Here is a tiny trained network, its code and every weight. The questions are about switching its units off for an input and a class, where a switched-off unit gives its printed mean instead of its output.

import numpy as np


def w(rows, s, z=0):
    codes = np.array(rows[::2]) - 128.0
    scale = np.full(codes.shape[1], s)
    scale[-1] = z or s
    return codes * scale


def norm(h):
    return h / np.sqrt((h * h).mean(-1, keepdims=True) + 1e-5)


def f(y):
    return y / 2 * (1 + np.tanh(0.7978845608 * (y + 0.044715 * y**3)))


def log_softmax(a):
    a = a - a.max(-1, keepdims=True)
    return a - np.log(np.exp(a).sum(-1, keepdims=True))


def net(x, mask):
    res = np.array(x, float).reshape(1, 6) / 4 @ E
    u = 0
    for l in range(3):
        y = f(norm(res) @ A[l][:, :-1].T + A[l][:, -1])
        res = res + np.where(mask[u : u + 8], y, B[l][:, -1]) @ B[l][:, :-1]
        u += 8
    return log_softmax(norm(res)[-1] @ U[:, :-1].T + U[:, -1])


A, B = {}, {}
E = w([
[161,232,132,121,49],'x0',
[128,128,130,129,128],'x1',
[2,126,133,182,77],'x2',
[79,207,107,135,210],'x3',
[128,129,134,127,128],'x4',
[128,128,126,129,128],'x5',
],0.0064)
A[0] = w([
[137,202,114,139,103,81],'L0N0',
[82,230,118,136,227,210],'L0N1',
[1,133,128,141,63,203],'L0N2',
[174,216,135,114,74,32],'L0N3',
[134,211,123,131,42,3],'L0N4',
[146,212,138,125,74,179],'L0N5',
[100,166,128,137,92,38],'L0N6',
[115,136,126,114,121,27],'L0N7',
],0.018,0.004)
B[0] = w([
[91,119,1,150,205,173],'L0N0',
[104,165,170,88,174,250],'L0N1',
[80,111,139,184,90,245],'L0N2',
[188,169,137,204,147,201],'L0N3',
[108,46,161,39,94,198],'L0N4',
[129,224,106,97,41,211],'L0N5',
[82,79,91,98,155,152],'L0N6',
[76,208,136,171,73,119],'L0N7',
],0.031,0.013)
A[1] = w([
[76,197,171,107,72,3],'L1N0',
[218,106,143,82,199,114],'L1N1',
[193,79,168,90,145,175],'L1N2',
[111,97,223,251,180,17],'L1N3',
[77,132,158,74,211,26],'L1N4',
[226,24,110,235,121,123],'L1N5',
[140,56,81,165,84,18],'L1N6',
[191,86,61,222,38,122],'L1N7',
],0.017,0.0027)
B[1] = w([
[103,82,93,155,185,246],'L1N0',
[84,167,183,42,129,234],'L1N1',
[116,104,122,116,209,204],'L1N2',
[149,130,199,174,169,218],'L1N3',
[183,68,130,140,76,254],'L1N4',
[96,99,2,178,134,234],'L1N5',
[119,188,142,141,45,183],'L1N6',
[169,70,130,110,69,248],'L1N7',
],0.04,0.0075)
A[2] = w([
[230,129,81,78,166,154],'L2N0',
[91,81,116,167,86,50],'L2N1',
[161,81,142,177,155,51],'L2N2',
[178,133,165,153,76,143],'L2N3',
[13,173,162,162,93,56],'L2N4',
[159,255,124,147,169,2],'L2N5',
[183,118,125,165,94,82],'L2N6',
[109,141,65,126,65,77],'L2N7',
],0.022,0.0032)
B[2] = w([
[219,222,116,147,117,236],'L2N0',
[89,244,146,71,85,247],'L2N1',
[116,142,138,177,132,179],'L2N2',
[99,122,75,101,175,211],'L2N3',
[235,87,70,94,199,244],'L2N4',
[2,225,167,139,94,176],'L2N5',
[120,98,65,133,146,199],'L2N6',
[139,79,215,164,181,255],'L2N7',
],0.031,0.0084)
U = w([
[76,84,56,73,202,251],'0',
[90,105,87,241,62,50],'1',
[249,141,66,123,98,104],'2',
[93,70,143,62,18,129],'3',
[196,120,234,22,156,41],'4',
[121,81,224,203,204,89],'5',
[98,241,144,121,131,175],'6',
],0.019,0.0029)

Each question gives the input, the list of numbers given to net, and the class t.
The units are the neurons (one row each of A and B). Each row of codes is followed by its name. A weight is (code - 128) times the scale printed after its matrix; where a second scale follows, it is the last column's (A, B and U).
mask holds one flag per neuron, layer by layer. A switched-off neuron (its flag False) gives its mean, the last column of its row in B, instead of its output. The means were averaged over made-up inputs and are rounded, as every weight is.
A unit's drop is (log p(t) with every unit on - log p(t) with that unit switched off) / (log p(t) with every unit on - log p(t) with every unit switched off).
The circuit of an input: a set's keep is (log p(t) with only the set's units on - log p(t) with every unit switched off) / (log p(t) with every unit on - log p(t) with every unit switched off). Starting from the 12 units with the biggest drops (on a tie, the unit counted first), units are removed one at a time, each time the one whose removal leaves the highest keep (on an exact tie, the one counted first), for as long as the keep stays at least 0.8.
circuit, biggest first: the units of the circuit, biggest drop first
unit that matters most: the unit with the biggest drop
top k neurons: the k neurons with the biggest drops, biggest first
k most important neurons of layer l: the k neurons of layer l with the biggest drops, biggest first
drop when u is switched off: that unit's drop, to one decimal
input [6,7,2,-1,-5,-7], class 3: circuit, biggest first => L0N4
input [1,-8,-5,-5,-3,0], class 2: top 3 neurons => L0N1; L0N2; L0N4
input [1,3,0,-6,1,-5], class 2: top 3 neurons => L0N2; L0N1; L0N4
input [6,-1,-8,1,-1,-8], class 6: top 4 neurons => L0N2; L2N5; L1N4; L1N5
input [4,-7,-1,-5,-5,2], class 2: top 3 neurons => L0N1; L0N2; L0N3
input [1,7,-1,-3,6,-3], class 2: 2 most important neurons of layer 0 => L0N1; L0N2
input [-8,8,-2,5,2,5], class 4: 2 most important neurons of layer 0 => L0N2; L0N5
input [0,-6,5,1,-7,-3], class 5: top 3 neurons => L1N3; L0N2; L0N5
input [1,8,5,-1,-3,7], class 3: top 2 neurons => L0N1; L0N2
input [1,-2,-8,0,8,1], class 2: top 2 neurons => L0N1; L0N4
input [-7,4,6,-6,7,0], class 1: top 2 neurons => L0N1; L0N5
input [-2,-4,-6,4,6,3], class 4: top 2 neurons => L0N2; L0N5
input [-6,-7,2,-2,-8,-4], class 1: 3 most important neurons of layer 0 => L0N4; L0N1; L0N5
input [1,8,-1,-5,4,5], class 2: 2 most important neurons of layer 0 => L0N1; L0N2
input [-3,-6,7,3,6,-4], class 5: unit that matters most => L1N3
input [4,-6,1,-3,4,-2], class 3: top 2 neurons => L0N1; L0N4
input [8,-3,3,-3,1,-3], class 3: top 2 neurons => L0N1; L0N4
input [0,-2,-3,4,4,-8], class 4: top 3 neurons => L0N2; L0N1; L1N4
input [6,4,1,1,-7,-2], class 0: top 3 neurons => L0N4; L0N5; L0N0
input [-8,-1,-2,2,-6,-6], class 4: top 3 neurons => L0N2; L0N5; L1N1
input [0,5,6,-2,-1,2], class 1: most important neuron of layer 1 => L1N1
input [-7,4,4,-5,3,3], class 1: 3 most important neurons of layer 0 => L0N1; L0N5; L0N4
input [-4,-1,3,-6,7,-6], class 1: top 3 neurons => L0N1; L0N5; L0N4
input [8,5,4,-2,-3,8], class 3: 2 most important neurons of layer 0 => L0N1; L0N4
input [-3,-8,4,-8,0,-6], class 1: 2 most important neurons of layer 0 => L0N1; L0N5
input [5,-4,6,0,7,-7], class 3: 3 most important neurons of layer 0 => L0N1; L0N2; L0N4
input [7,-4,7,2,-8,-6], class 0: unit that matters most => L2N4
input [-5,-2,0,6,5,-1], class 4: 2 most important neurons of layer 0 => L0N2; L0N1
input [4,6,4,0,-7,-8], class 3: 3 most important neurons of layer 0 => L0N1; L0N2; L0N4
input [-5,-5,0,3,7,1], class 4: drop when L0N2 is switched off => 1.2
